Below is a small trained network, with its code and all its weights. Each question gives an input and a class and asks what happens when units are switched off, that is, made to give their printed mean instead of their output.

import numpy as np


def w(rows, s, z=0):
    codes = np.array(rows[::2]) - 128.0
    scale = np.full(codes.shape[1], s)
    scale[-1] = z or s
    return codes * scale


def norm(h):
    return h / np.sqrt((h * h).mean(-1, keepdims=True) + 1e-5)


def f(y):
    return y / 2 * (1 + np.tanh(0.7978845608 * (y + 0.044715 * y**3)))


def log_softmax(a):
    a = a - a.max(-1, keepdims=True)
    return a - np.log(np.exp(a).sum(-1, keepdims=True))


def net(x, mask):
    res = np.array(x, float).reshape(1, 3) / 4 @ E
    u = 0
    for l in range(3):
        y = f(norm(res) @ A[l][:, :-1].T + A[l][:, -1])
        res = res + np.where(mask[u : u + 9], y, B[l][:, -1]) @ B[l][:, :-1]
        u += 9
    return log_softmax(norm(res)[-1] @ U[:, :-1].T + U[:, -1])


A, B = {}, {}
E = w([
[42,99,162,97,91,173,173],'x0',
[156,38,48,194,91,144,126],'x1',
[108,122,203,239,254,170,81],'x2',
],0.0018)
A[0] = w([
[153,95,192,105,99,120,127,142],'0.n0',
[178,54,54,126,42,96,206,62],'0.n1',
[80,151,176,66,62,172,195,182],'0.n2',
[65,35,202,196,110,104,174,80],'0.n3',
[96,122,84,131,72,81,107,3],'0.n4',
[83,104,101,181,54,128,193,36],'0.n5',
[134,240,108,32,99,61,138,119],'0.n6',
[104,169,187,141,162,108,145,58],'0.n7',
[134,192,254,121,196,164,114,97],'0.n8',
],0.0032,0.0016)
B[0] = w([
[149,95,119,113,200,168,72,140],'0.n0',
[116,187,218,126,159,139,3,244],'0.n1',
[57,73,107,121,183,115,137,252],'0.n2',
[162,94,148,227,100,183,106,151],'0.n3',
[156,197,144,107,120,151,93,111],'0.n4',
[117,127,141,131,129,150,106,141],'0.n5',
[186,128,115,199,191,206,189,249],'0.n6',
[103,123,148,70,64,138,93,128],'0.n7',
[178,119,120,111,67,137,69,220],'0.n8',
],0.0038,0.0018)
A[1] = w([
[45,164,107,69,143,123,217,60],'1.n0',
[129,73,115,231,151,110,98,190],'1.n1',
[95,128,2,96,119,92,73,190],'1.n2',
[173,157,166,87,94,14,63,48],'1.n3',
[193,177,71,125,143,167,186,45],'1.n4',
[31,99,150,109,61,121,65,92],'1.n5',
[224,166,119,136,151,94,215,3],'1.n6',
[87,54,146,115,99,165,88,140],'1.n7',
[217,222,161,105,92,67,58,91],'1.n8',
],0.0039,0.0013)
B[1] = w([
[82,48,91,205,127,83,83,178],'1.n0',
[93,138,105,66,87,85,164,241],'1.n1',
[211,194,190,188,196,99,101,170],'1.n2',
[111,53,81,210,100,152,116,169],'1.n3',
[103,154,217,48,97,208,141,149],'1.n4',
[172,189,231,28,164,245,253,199],'1.n5',
[119,154,155,57,170,190,196,149],'1.n6',
[171,168,117,30,139,149,171,210],'1.n7',
[39,53,186,200,75,136,46,255],'1.n8',
],0.0031,0.002)
A[2] = w([
[158,141,202,104,170,165,136,204],'2.n0',
[64,20,109,130,197,148,153,166],'2.n1',
[126,228,117,104,176,144,214,3],'2.n2',
[108,79,81,164,96,191,197,30],'2.n3',
[37,64,136,164,72,134,96,195],'2.n4',
[102,102,68,94,144,2,187,136],'2.n5',
[129,174,88,141,180,142,80,251],'2.n6',
[88,90,90,139,48,165,248,107],'2.n7',
[109,60,8,211,188,59,144,67],'2.n8',
],0.0036,0.0013)
B[2] = w([
[111,199,85,74,111,142,174,249],'2.n0',
[165,124,80,160,123,84,121,250],'2.n1',
[163,127,197,145,50,161,41,164],'2.n2',
[144,142,193,132,89,70,4,141],'2.n3',
[227,152,96,151,104,84,101,254],'2.n4',
[90,66,66,69,183,97,169,138],'2.n5',
[118,74,148,132,73,107,159,182],'2.n6',
[147,158,143,204,135,114,85,192],'2.n7',
[77,151,157,46,137,173,160,204],'2.n8',
],0.0042,0.0017)
U = w([
[133,208,185,71,124,219,185,126],'0',
[191,119,155,253,69,76,28,243],'1',
[81,66,57,103,194,52,194,7],'2',
],0.012,0.0011)

Each question gives the input, the list of numbers given to net, and the class t.
The units are the neurons (one row each of A and B). Each row of codes is followed by its name. A weight is (code - 128) times the scale printed after its matrix; where a second scale follows, it is the last column's (A, B and U).
mask holds one flag per neuron, layer by layer. A switched-off neuron (its flag False) gives its mean, the last column of its row in B, instead of its output. The means were averaged over made-up inputs and are rounded, as every weight is.
A unit's drop is (log p(t) with every unit on - log p(t) with that unit switched off) / (log p(t) with every unit on - log p(t) with every unit switched off).
The circuit of an input: a set's keep is (log p(t) with only the set's units on - log p(t) with every unit switched off) / (log p(t) with every unit on - log p(t) with every unit switched off). Starting from the 12 units with the biggest drops (on a tie, the unit counted first), units are removed one at a time, each time the one whose removal leaves the highest keep (on an exact tie, the one counted first), for as long as the keep stays at least 0.8.
units of the circuit, in order: the units of the circuit, biggest drop first
unit that matters most: the unit with the biggest drop
k most important neurons: the k neurons with the biggest drops, biggest first
top k neurons in layer l: the k neurons of layer l with the biggest drops, biggest first
drop of u: that unit's drop, to one decimal
input [-3,7,1], class 2: 3 most important neurons => [0.n8 1.n1 2.n8]
input [8,-4,-6], class 2: units of the circuit, in order => [0.n2 1.n0]
input [6,-7,-7], class 2: units of the circuit, in order => [1.n0 0.n2]
input [5,-1,-7], class 2: unit that matters most => 0.n2
input [4,-6,0], class 2: units of the circuit, in order => [0.n1 1.n0]
input [3,8,0], class 0: 2 most important neurons => [0.n1 0.n6]
input [-4,1,3], class 2: 4 most important neurons => [0.n6 0.n1 0.n4 1.n1]
input [-5,7,1], class 2: 3 most important neurons => [0.n8 1.n1 2.n8]
input [0,4,-8], class 1: 4 most important neurons => [0.n1 1.n8 1.n3 0.n4]
input [0,4,2], class 2: top 2 neurons in layer 1 => [1.n1 1.n8]
input [1,0,-3], class 2: 3 most important neurons => [1.n5 0.n2 0.n8]
input [-5,-1,0], class 0: 2 most important neurons => [0.n1 1.n6]
input [-3,2,4], class 2: 2 most important neurons => [0.n1 0.n6]
input [-6,-1,-5], class 0: unit that matters most => 0.n6
input [-7,-2,-4], class 0: drop of 0.n6 => 4.2
input [2,3,-3], class 0: drop of 1.n5 => 0.0
input [8,8,-5], class 0: drop of 0.n1 => 3.9
